Below are the code and all the weights of a small trained network. Each question names an input and a target symbol and asks about switching units off, where a switched-off unit gives its printed mean instead of its output.

import numpy as np


def w(rows, s, z=0):
    codes = np.array(rows[::2]) - 128.0
    scale = np.full(codes.shape[1], s)
    scale[-1] = z or s
    return codes * scale


def norm(h):
    return h / np.sqrt((h * h).mean(-1, keepdims=True) + 1e-5)


def f(y):
    return y / 2 * (1 + np.tanh(0.7978845608 * (y + 0.044715 * y**3)))


def softmax(a):
    e = np.exp(a - a.max(-1, keepdims=True))
    return e / e.sum(-1, keepdims=True)


def log_softmax(a):
    a = a - a.max(-1, keepdims=True)
    return a - np.log(np.exp(a).sum(-1, keepdims=True))


def net(x, mask):
    ids = ['ΓΔΛβεζηθμξπστφψω'.index(c) for c in x.split()]
    T = len(ids)
    res = E[ids] + P[:T]
    r = norm(res)
    for j in range(2):
        rows = slice(4 * j, 4 * j + 4)
        q, k, v = (r @ M[0][rows].T for M in (Q, K, V))
        z = softmax(np.where(np.tri(T) > 0, q @ k.T / 4**0.5, -1e9)) @ v
        o = O[0][rows]
        res = res + np.where(mask[j], z, o[:, -1]) @ o[:, :-1]
    y = f(norm(res) @ A[0][:, :-1].T + A[0][:, -1])
    res = res + np.where(mask[2:14], y, B[0][:, -1]) @ B[0][:, :-1]
    return log_softmax(norm(res)[-1] @ U[:, :-1].T + U[:, -1])


Q, K, V, O, A, B = {}, {}, {}, {}, {}, {}
E = w([
[214,136,198,136,133,102,113],'Γ',
[156,169,105,159,147,30,100],'Δ',
[139,161,104,163,159,121,95],'Λ',
[252,79,108,105,172,204,178],'β',
[135,210,126,186,84,106,87],'ε',
[174,166,112,123,130,107,98],'ζ',
[135,190,133,134,160,104,148],'η',
[131,132,117,174,122,72,134],'θ',
[116,172,116,143,78,106,151],'μ',
[139,142,176,162,113,92,184],'ξ',
[128,198,144,104,108,96,173],'π',
[119,149,124,132,142,124,160],'σ',
[111,189,65,156,121,110,140],'τ',
[170,196,115,122,93,91,109],'φ',
[192,123,107,137,96,146,124],'ψ',
[113,173,105,140,115,69,126],'ω',
],0.019)
P = w([
[86,21,133,83,113,179,99],'0',
[165,159,50,154,174,118,191],'1',
[184,179,51,135,152,105,176],'2',
[112,195,71,166,181,116,135],'3',
[115,181,45,175,152,119,133],'4',
[144,187,50,173,149,104,111],'5',
[160,172,37,168,152,132,66],'6',
[157,204,55,177,88,90,132],'7',
[199,209,18,174,142,166,41],'8',
[159,214,44,170,80,102,114],'9',
[158,230,38,158,77,96,110],'10',
[166,197,2,201,95,91,95],'11',
[155,222,34,188,62,71,110],'12',
],0.008)
Q[0] = w([
[180,175,73,180,92,131,153],'h1',
[180,202,128,173,90,102,64],'h1',
[186,222,102,104,121,31,97],'h1',
[117,194,113,169,110,104,89],'h1',
[152,190,72,177,120,119,85],'h2',
[83,102,184,104,133,163,75],'h2',
[183,88,156,102,125,217,255],'h2',
[121,221,62,183,129,126,108],'h2',
],0.01)
K[0] = w([
[104,14,138,77,117,162,27],'h1',
[1,111,61,21,41,80,43],'h1',
[29,3,159,78,120,132,73],'h1',
[104,135,161,29,145,92,82],'h1',
[49,116,202,8,58,223,82],'h2',
[140,199,111,156,227,100,184],'h2',
[105,176,116,141,156,197,133],'h2',
[18,127,159,92,89,55,103],'h2',
],0.0069)
V[0] = w([
[41,127,155,43,92,53,193],'h1',
[127,89,189,114,87,112,173],'h1',
[152,182,86,160,10,128,110],'h1',
[200,243,178,72,142,79,161],'h1',
[106,127,106,38,123,167,93],'h2',
[134,67,104,40,43,166,167],'h2',
[128,124,76,53,194,100,113],'h2',
[146,159,98,97,145,154,215],'h2',
],0.013)
O[0] = w([
[63,50,130,146,25,164,120,25],'h1',
[163,78,203,86,83,224,154,29],'h1',
[16,125,113,27,138,103,165,238],'h1',
[195,150,99,59,3,139,192,1],'h1',
[165,149,208,94,66,63,90,146],'h2',
[139,70,191,121,114,134,85,101],'h2',
[130,99,140,169,97,31,159,147],'h2',
[147,23,30,122,132,111,46,36],'h2',
],0.011,0.0069)
A[0] = w([
[156,164,123,96,175,147,105,87],'n1',
[180,228,87,103,177,125,178,71],'n2',
[53,118,170,191,224,130,97,155],'n3',
[138,191,97,130,214,7,168,89],'n4',
[170,181,103,142,168,71,155,89],'n5',
[128,86,179,122,44,118,155,252],'n6',
[133,187,110,152,178,81,55,167],'n7',
[92,191,100,159,190,94,74,193],'n8',
[173,150,88,142,150,83,174,94],'n9',
[77,176,84,89,121,119,144,215],'n10',
[181,31,170,141,153,105,169,168],'n11',
[134,140,68,103,61,115,107,177],'n12',
],0.011,0.0037)
B[0] = w([
[168,165,123,122,104,86,140,148],'n1',
[88,143,145,131,71,156,41,199],'n2',
[244,155,144,139,95,75,198,213],'n3',
[99,113,94,117,99,169,51,251],'n4',
[128,131,144,162,79,157,41,191],'n5',
[156,199,89,168,180,102,125,156],'n6',
[107,2,81,64,121,138,156,216],'n7',
[138,91,74,91,112,194,164,236],'n8',
[93,124,65,101,113,104,93,163],'n9',
[213,99,196,207,165,179,145,183],'n10',
[73,120,77,152,106,127,23,128],'n11',
[155,55,117,143,246,44,225,148],'n12',
],0.0085,0.016)
U = w([
[212,142,78,163,87,104,190,84],'Γ',
[158,104,195,56,189,121,96,91],'Δ',
[109,160,86,153,78,162,122,186],'Λ',
[152,97,186,182,126,135,86,254],'β',
[214,199,153,123,91,181,134,168],'ε',
[155,211,114,178,209,86,98,54],'ζ',
[152,166,129,56,102,75,198,131],'η',
[148,126,124,122,116,156,116,50],'θ',
[140,93,144,137,116,250,147,93],'μ',
[153,69,125,97,26,153,171,91],'ξ',
[78,63,74,107,157,103,165,127],'π',
[157,128,157,181,182,184,189,154],'σ',
[115,171,148,92,78,88,59,144],'τ',
[94,141,159,189,98,92,170,155],'φ',
[70,201,128,59,161,183,137,80],'ψ',
[56,83,187,82,125,174,103,93],'ω',
],0.013,0.0051)

Each question gives the input, a string of symbols that net reads in full, and the target symbol t.
The units are the heads (4 rows each of Q, K, V and O) and the neurons (one row each of A and B). Each row of codes is followed by its name. A weight is (code - 128) times the scale printed after its matrix; where a second scale follows, it is the last column's (O, A, B and U).
mask holds one flag per unit, heads first, then neurons. A switched-off unit (its flag False) gives its mean, the last column of its rows in O or B, instead of its output. The means were averaged over made-up inputs and are rounded, as every weight is.
A unit's drop is (log p(t) with every unit on - log p(t) with that unit switched off) / (log p(t) with every unit on - log p(t) with every unit switched off).
The circuit of an input: a set's keep is (log p(t) with only the set's units on - log p(t) with every unit switched off) / (log p(t) with every unit on - log p(t) with every unit switched off). Starting from the 12 units with the biggest drops (on a tie, the unit counted first), units are removed one at a time, each time the one whose removal leaves the highest keep (on an exact tie, the one counted first), for as long as the keep stays at least 0.8.
circuit, biggest first: the units of the circuit, biggest drop first
unit that matters most: the unit with the biggest drop
heads that matter: for each layer, one digit per head in row order, 1 if its drop is at least 0.15 and else 0, layers parted by /
drop of u: that unit's drop, to one decimal
input Γ τ σ φ Λ ε, target ε: circuit, biggest first : [h1]
input τ Δ β ε σ Λ ξ β τ ε ε, target π: circuit, biggest first : [h1; n7]
input μ τ φ τ σ, target ω: heads that matter : 11
input τ Γ Λ Λ η σ ψ ε Λ, target π: circuit, biggest first : [h1; n7]
input ζ ζ τ ε τ Λ η, target τ: heads that matter : 01
input τ θ ξ π π ζ, target π: heads that matter : 10
input θ ε π, target σ: circuit, biggest first : [h1; n3]
input ξ Λ π Λ τ Γ σ μ ζ τ, target μ: heads that matter : 11
input ζ π Δ π Λ φ Λ Γ τ, target τ: heads that matter : 01
input θ ω φ ε π ε τ, target σ: heads that matter : 10
input ε μ Λ ε θ ε τ, target ψ: heads that matter : 11
input ε ξ Λ τ ζ Δ Λ ε μ ω Γ θ, target ψ: heads that matter : 11
input Δ τ η ζ β ε Λ τ ε, target Λ: heads that matter : 01
input ω θ Λ ψ ω τ, target φ: heads that matter : 10
input ξ τ ω ω η θ Λ Λ, target μ: unit that matters most : h2
input σ Λ π Λ η τ β π Γ σ, target β: heads that matter : 10
input π π Γ ε Λ Λ Γ η σ ω ζ, target ξ: heads that matter : 10
input θ Λ ζ ψ ε, target σ: heads that matter : 10
input φ ε Λ Γ Λ Δ Λ Γ Λ, target η: drop of h1 : 0.7
input Λ Λ Λ ψ, target ζ: circuit, biggest first : [h1]
input τ σ ψ π, target π: drop of h1 : 0.4
input σ Δ θ μ Λ, target β: drop of h2 : 0.1
input Δ τ ε τ, target Λ: circuit, biggest first : [h1; n3]
